Below is a small trained network, with its code and all its weights. Each question gives an input and a class and asks what happens when units are switched off, that is, made to give their printed mean instead of their output.

import numpy as np


def w(rows, s, z=0):
    codes = np.array(rows[::2]) - 128.0
    scale = np.full(codes.shape[1], s)
    scale[-1] = z or s
    return codes * scale


def f(y):
    return np.maximum(y, 0)


def log_softmax(a):
    a = a - a.max(-1, keepdims=True)
    return a - np.log(np.exp(a).sum(-1, keepdims=True))


def net(x, mask):
    res = np.array(x, float).reshape(1, 4) / 4 @ E
    y = f(res @ A[0][:, :-1].T + A[0][:, -1])
    res = res + np.where(mask, y, B[0][:, -1]) @ B[0][:, :-1]
    return log_softmax(res[-1] @ U[:, :-1].T + U[:, -1])


A, B = {}, {}
E = w([
[28,137,86,58,213,91,96,169,87,182,79],'x0',
[198,125,231,31,159,183,52,201,122,155,144],'x1',
[174,112,118,86,154,130,254,35,130,186,112],'x2',
[81,200,203,115,128,127,115,18,36,105,181],'x3',
],0.011)
A[0] = w([
[129,149,106,139,122,87,147,134,116,86,107,22],'neuron 0',
[221,120,159,145,140,141,196,73,141,94,134,80],'neuron 1',
[124,119,136,107,127,114,144,138,136,102,130,14],'neuron 2',
[128,172,81,152,100,78,169,136,106,72,64,67],'neuron 3',
[173,93,138,160,49,148,134,121,170,60,225,68],'neuron 4',
[130,149,99,209,132,102,138,130,98,133,94,72],'neuron 5',
[179,134,117,60,149,145,222,72,145,194,90,45],'neuron 6',
[53,164,92,24,162,103,132,157,85,175,85,62],'neuron 7',
[63,131,78,201,103,68,142,68,166,85,119,107],'neuron 8',
[200,123,124,157,96,156,164,164,127,64,157,50],'neuron 9',
[56,134,91,93,161,118,147,197,101,160,116,52],'neuron 10',
[77,169,136,176,86,130,59,236,96,50,128,29],'neuron 11',
[153,102,212,42,141,158,77,168,183,133,139,93],'neuron 12',
[155,121,152,132,49,200,155,122,157,101,158,83],'neuron 13',
[185,150,148,61,106,172,87,161,128,145,98,108],'neuron 14',
[94,116,107,138,122,93,148,120,130,60,99,68],'neuron 15',
[183,77,75,111,126,132,127,180,222,151,24,87],'neuron 16',
[178,9,70,135,120,124,130,222,202,187,85,93],'neuron 17',
[43,83,90,101,194,100,116,171,61,187,91,38],'neuron 18',
[96,165,117,84,143,69,98,117,114,122,90,18],'neuron 19',
[89,123,73,165,119,76,178,63,155,117,132,107],'neuron 20',
[102,202,176,154,86,125,98,94,17,125,123,46],'neuron 21',
[199,142,213,42,177,180,138,149,122,99,107,28],'neuron 22',
[165,60,145,189,79,184,96,129,113,69,192,45],'neuron 23',
[88,191,68,173,124,148,2,183,144,27,139,2],'neuron 24',
[81,144,206,96,106,157,102,68,84,120,154,84],'neuron 25',
[77,241,209,74,148,104,132,5,82,108,171,24],'neuron 26',
[62,124,112,191,114,105,167,115,162,113,75,106],'neuron 27',
[128,126,108,73,142,149,171,99,117,240,101,39],'neuron 28',
[231,137,196,52,178,191,135,165,101,181,157,128],'neuron 29',
],0.0086,0.0032)
B[0] = w([
[117,130,119,122,128,96,112,128,101,117,143,145],'neuron 0',
[97,126,140,57,138,143,79,122,180,33,67,203],'neuron 1',
[123,111,152,119,130,72,93,106,127,124,131,128],'neuron 2',
[96,143,132,120,145,143,119,185,70,179,143,174],'neuron 3',
[89,151,160,97,113,149,146,167,197,96,58,216],'neuron 4',
[122,151,112,117,120,98,147,164,98,167,129,165],'neuron 5',
[224,114,47,4,204,171,122,35,176,156,141,217],'neuron 6',
[84,127,165,126,51,166,108,188,196,30,43,216],'neuron 7',
[99,181,97,130,81,70,70,187,65,176,142,215],'neuron 8',
[124,137,180,112,98,135,130,163,161,79,72,186],'neuron 9',
[106,151,191,126,104,117,142,121,163,67,72,191],'neuron 10',
[205,124,57,75,215,165,122,44,164,126,173,223],'neuron 11',
[118,222,118,124,99,54,126,138,54,155,162,227],'neuron 12',
[62,140,166,76,148,153,125,171,173,97,70,191],'neuron 13',
[78,160,83,154,102,90,129,180,79,174,139,199],'neuron 14',
[142,170,116,146,125,75,96,128,109,149,139,161],'neuron 15',
[145,73,184,230,154,156,212,83,120,144,192,231],'neuron 16',
[133,64,208,253,97,144,168,69,125,161,189,252],'neuron 17',
[111,127,213,79,64,147,123,171,163,67,49,214],'neuron 18',
[129,117,151,108,89,117,150,137,146,89,81,162],'neuron 19',
[103,196,84,116,112,75,40,150,62,184,120,209],'neuron 20',
[151,79,172,194,150,154,170,103,144,135,133,197],'neuron 21',
[98,225,85,168,146,92,119,142,104,154,119,213],'neuron 22',
[106,108,154,72,112,124,95,171,168,74,71,199],'neuron 23',
[225,100,53,6,216,200,105,26,147,163,164,225],'neuron 24',
[182,76,183,208,96,130,169,122,96,161,183,197],'neuron 25',
[145,30,188,192,145,131,213,129,102,116,197,238],'neuron 26',
[122,169,110,164,113,91,75,171,102,161,162,191],'neuron 27',
[173,111,83,62,214,177,85,59,145,97,93,190],'neuron 28',
[57,185,35,150,73,74,59,167,82,174,170,242],'neuron 29',
],0.0071,0.015)
U = w([
[98,219,70,153,123,65,89,179,62,227,160,237],'0',
[142,8,196,255,148,143,189,103,124,178,191,182],'1',
[99,131,184,73,117,148,112,175,199,68,38,87],'2',
[192,104,29,10,221,174,110,40,159,178,154,10],'3',
],0.0096,0.0012)

Each question gives the input, the list of numbers given to net, and the class t.
The units are the neurons (one row each of A and B). Each row of codes is followed by its name. A weight is (code - 128) times the scale printed after its matrix; where a second scale follows, it is the last column's (A, B and U).
mask holds one flag per neuron, in row order. A switched-off neuron (its flag False) gives its mean, the last column of its row in B, instead of its output. The means were averaged over made-up inputs and are rounded, as every weight is.
A unit's drop is (log p(t) with every unit on - log p(t) with that unit switched off) / (log p(t) with every unit on - log p(t) with every unit switched off).
The circuit of an input: a set's keep is (log p(t) with only the set's units on - log p(t) with every unit switched off) / (log p(t) with every unit on - log p(t) with every unit switched off). Starting from the 12 units with the biggest drops (on a tie, the unit counted first), units are removed one at a time, each time the one whose removal leaves the highest keep (on an exact tie, the one counted first), for as long as the keep stays at least 0.8.
units of the circuit, in order: the units of the circuit, biggest drop first
unit that matters most: the unit with the biggest drop
top k neurons: the k neurons with the biggest drops, biggest first
drop of u: that unit's drop, to one decimal
input [-8,-1,8,7], class 2: units of the circuit, in order : neuron 1
input [4,-2,-1,-4], class 1: units of the circuit, in order : neuron 17; neuron 16
input [4,-1,-5,2], class 3: top 2 neurons : neuron 24; neuron 11
input [4,8,4,-8], class 0: top 2 neurons : neuron 29; neuron 12
input [3,-4,-5,-1], class 3: top 3 neurons : neuron 24; neuron 11; neuron 29
input [-7,6,-1,-7], class 1: top 4 neurons : neuron 17; neuron 16; neuron 7; neuron 18
input [-5,-8,-2,-7], class 0: top 2 neurons : neuron 8; neuron 20
input [-7,-4,8,7], class 3: top 4 neurons : neuron 6; neuron 1; neuron 17; neuron 16
input [8,-2,-8,-3], class 2: top 3 neurons : neuron 18; neuron 7; neuron 10
input [5,-6,2,8], class 1: top 2 neurons : neuron 26; neuron 21
input [-7,2,7,-4], class 2: top 2 neurons : neuron 24; neuron 1
input [-2,2,-3,3], class 1: top 2 neurons : neuron 6; neuron 28
input [-8,3,-1,7], class 2: top 4 neurons : neuron 4; neuron 17; neuron 23; neuron 1
input [3,7,3,-6], class 0: unit that matters most : neuron 29
input [-1,8,8,-7], class 0: top 3 neurons : neuron 29; neuron 12; neuron 22
input [-3,-2,1,-2], class 2: top 2 neurons : neuron 29; neuron 26
input [3,-8,8,-5], class 0: top 2 neurons : neuron 20; neuron 8
input [4,-4,-7,1], class 3: drop of neuron 24 : 0.4
input [-3,-2,-7,-2], class 3: drop of neuron 24 : 0.1
input [6,-4,7,8], class 1: units of the circuit, in order : neuron 26
input [8,-3,7,-8], class 1: drop of neuron 4 : 0.1
input [5,2,4,7], class 1: drop of neuron 26 : 0.5
